Below is a small trained network, with its code and all its weights. Each question gives an input and a target symbol and asks what happens when units are switched off, that is, made to give their printed mean instead of their output.

import numpy as np


def w(rows, s, z=0):
    codes = np.array(rows[::2]) - 128.0
    scale = np.full(codes.shape[1], s)
    scale[-1] = z or s
    return codes * scale


def norm(h):
    return h / np.sqrt((h * h).mean(-1, keepdims=True) + 1e-5)


def f(y):
    return y / 2 * (1 + np.tanh(0.7978845608 * (y + 0.044715 * y**3)))


def softmax(a):
    e = np.exp(a - a.max(-1, keepdims=True))
    return e / e.sum(-1, keepdims=True)


def log_softmax(a):
    a = a - a.max(-1, keepdims=True)
    return a - np.log(np.exp(a).sum(-1, keepdims=True))


def net(x, mask):
    ids = ['ΓΛΠΣΨΩαδεζηθμτφ'.index(c) for c in x.split()]
    T = len(ids)
    res = E[ids] + P[:T]
    q, k, v = (norm(res) @ M[0].T for M in (Q, K, V))
    z = softmax(np.where(np.tri(T) > 0, q @ k.T / 2**0.5, -1e9)) @ v
    res = res + np.where(mask[0], z, O[0][:, -1]) @ O[0][:, :-1]
    y = f(norm(res) @ A[0][:, :-1].T + A[0][:, -1])
    res = res + np.where(mask[1:17], y, B[0][:, -1]) @ B[0][:, :-1]
    return log_softmax(norm(res)[-1] @ U[:, :-1].T + U[:, -1])


Q, K, V, O, A, B = {}, {}, {}, {}, {}, {}
E = w([
[104,119,168,169,121,87],'Γ',
[97,115,172,158,127,92],'Λ',
[91,119,197,145,138,64],'Π',
[112,108,182,167,124,56],'Σ',
[82,135,184,176,129,104],'Ψ',
[77,111,181,139,137,98],'Ω',
[78,131,143,199,118,156],'α',
[102,147,194,240,118,86],'δ',
[86,83,164,141,135,82],'ε',
[161,1,126,96,167,49],'ζ',
[198,84,107,213,98,124],'η',
[132,55,150,86,138,81],'θ',
[102,158,186,165,126,129],'μ',
[146,34,119,121,133,126],'τ',
[66,49,144,66,216,99],'φ',
],0.0054)
P = w([
[109,175,101,56,90,131],'0',
[109,140,48,151,148,57],'1',
[143,126,254,112,129,148],'2',
[124,123,53,153,151,80],'3',
[146,133,219,130,127,163],'4',
[92,77,125,215,167,102],'5',
[141,126,198,127,128,183],'6',
[95,77,107,221,166,133],'7',
[148,134,164,140,126,185],'8',
[95,84,99,204,165,163],'9',
[127,149,168,128,123,182],'10',
],0.007)
Q[0] = w([
[91,50,216,189,173,197],'h0',
[163,132,241,73,2,219],'h0',
],0.0061)
K[0] = w([
[120,26,195,130,197,253],'h0',
[131,41,69,206,230,156],'h0',
],0.0061)
V[0] = w([
[123,163,166,119,253,76],'h0',
[146,170,158,219,72,58],'h0',
],0.0059)
O[0] = w([
[119,254,26,96,208,54,249],'h0',
[95,123,61,109,8,127,190],'h0',
],0.0066,0.0016)
A[0] = w([
[102,126,91,82,51,85,27],'n0',
[170,92,202,115,106,152,33],'n1',
[86,134,183,140,123,101,215],'n2',
[150,137,117,68,65,169,94],'n3',
[103,106,3,148,193,118,108],'n4',
[193,136,130,177,176,111,185],'n5',
[156,97,88,140,192,146,75],'n6',
[78,90,111,122,157,77,152],'n7',
[75,116,196,144,125,111,79],'n8',
[215,60,112,106,162,136,109],'n9',
[228,152,155,97,108,180,165],'n10',
[221,141,125,36,86,97,122],'n11',
[116,70,96,176,76,137,170],'n12',
[162,78,148,156,150,91,169],'n13',
[156,158,157,68,137,209,254],'n14',
[135,206,148,97,119,125,143],'n15',
],0.0071,0.0013)
B[0] = w([
[105,142,209,95,181,126,140],'n0',
[166,226,150,84,102,163,153],'n1',
[155,86,76,182,164,180,247],'n2',
[194,198,164,253,189,74,114],'n3',
[160,215,163,153,93,90,253],'n4',
[103,106,203,98,224,142,176],'n5',
[82,190,173,199,148,94,152],'n6',
[191,106,124,157,58,179,231],'n7',
[139,126,75,140,99,157,224],'n8',
[69,135,114,196,121,144,146],'n9',
[207,155,123,124,79,44,129],'n10',
[175,40,36,200,141,152,124],'n11',
[115,70,84,34,112,123,187],'n12',
[137,159,154,171,172,204,196],'n13',
[154,181,99,91,138,81,156],'n14',
[106,89,53,152,128,123,164],'n15',
],0.0046,0.0037)
U = w([
[77,54,104,128,80,74,116],'Γ',
[186,116,132,153,40,140,108],'Λ',
[151,237,51,165,110,71,251],'Π',
[72,134,54,100,118,38,140],'Σ',
[99,120,195,126,54,64,102],'Ψ',
[117,161,180,171,128,58,47],'Ω',
[106,31,86,132,113,193,59],'α',
[82,125,33,98,130,113,115],'δ',
[222,131,51,152,174,134,193],'ε',
[45,181,146,132,134,102,93],'ζ',
[81,105,135,104,45,203,122],'η',
[199,203,242,157,142,224,157],'θ',
[75,122,117,155,70,115,49],'μ',
[125,48,154,177,218,174,60],'τ',
[83,217,192,75,254,101,215],'φ',
],0.0088,0.0029)

Each question gives the input, a string of symbols that net reads in full, and the target symbol t.
The units are the heads (2 rows each of Q, K, V and O) and the neurons (one row each of A and B). Each row of codes is followed by its name. A weight is (code - 128) times the scale printed after its matrix; where a second scale follows, it is the last column's (O, A, B and U).
mask holds one flag per unit, heads first, then neurons. A switched-off unit (its flag False) gives its mean, the last column of its rows in O or B, instead of its output. The means were averaged over made-up inputs and are rounded, as every weight is.
A unit's drop is (log p(t) with every unit on - log p(t) with that unit switched off) / (log p(t) with every unit on - log p(t) with every unit switched off).
The circuit of an input: a set's keep is (log p(t) with only the set's units on - log p(t) with every unit switched off) / (log p(t) with every unit on - log p(t) with every unit switched off). Starting from the 12 units with the biggest drops (on a tie, the unit counted first), units are removed one at a time, each time the one whose removal leaves the highest keep (on an exact tie, the one counted first), for as long as the keep stays at least 0.8.
circuit, biggest first: the units of the circuit, biggest drop first
unit that matters most: the unit with the biggest drop
top k neurons: the k neurons with the biggest drops, biggest first
drop of u: that unit's drop, to one decimal
input δ Ψ Π η Ω Ω, target Π: unit that matters most	h0
input Π Σ Π α Π Λ τ Γ δ φ Σ, target φ: top 3 neurons	[n7; n5; n11]
input θ Π Ψ η θ, target ε: circuit, biggest first	[n11; n14]
input φ Ψ Π φ, target φ: circuit, biggest first	[h0; n8]
input Σ τ φ Ω Π Ψ Γ α, target Π: circuit, biggest first	[h0; n4]
input Σ μ Π φ Π τ, target Π: circuit, biggest first	[h0; n4]
input Λ Ω Ω ζ ε Σ φ α Γ, target φ: circuit, biggest first	[h0; n7]
input φ Ω Σ δ ζ Ω τ α Π Σ θ, target ε: top 3 neurons	[n11; n4; n6]
input τ α φ Ψ μ θ η θ μ φ μ, target φ: circuit, biggest first	[h0; n7]
input τ τ α δ, target τ: circuit, biggest first	[h0; n5]
input α τ Γ Λ, target α: circuit, biggest first	[h0; n12]
input ε τ Σ Ψ Σ Γ φ μ τ φ η, target φ: circuit, biggest first	[h0; n5; n7]
input τ θ Γ Π φ η φ τ, target φ: circuit, biggest first	[h0; n5]
input θ η ζ Π, target τ: circuit, biggest first	[h0]
input Π Π φ Σ α ε α ζ Σ, target τ: top 3 neurons	[n4; n5; n7]
input ε Π Π Σ μ α ε δ τ τ ζ, target θ: circuit, biggest first	[n1; n13]
input Ψ τ μ Σ Π θ Π Π, target Π: circuit, biggest first	[h0; n4]
input ζ Λ Ω τ ζ φ δ, target φ: drop of h0	1.0
input τ α ζ μ, target τ: drop of n7	0.0
input τ Ψ ζ τ, target τ: drop of h0	1.7
input Ω Λ α τ θ Σ Ω φ δ, target φ: drop of n5	0.3
input Σ φ Ω, target φ: circuit, biggest first	[h0]
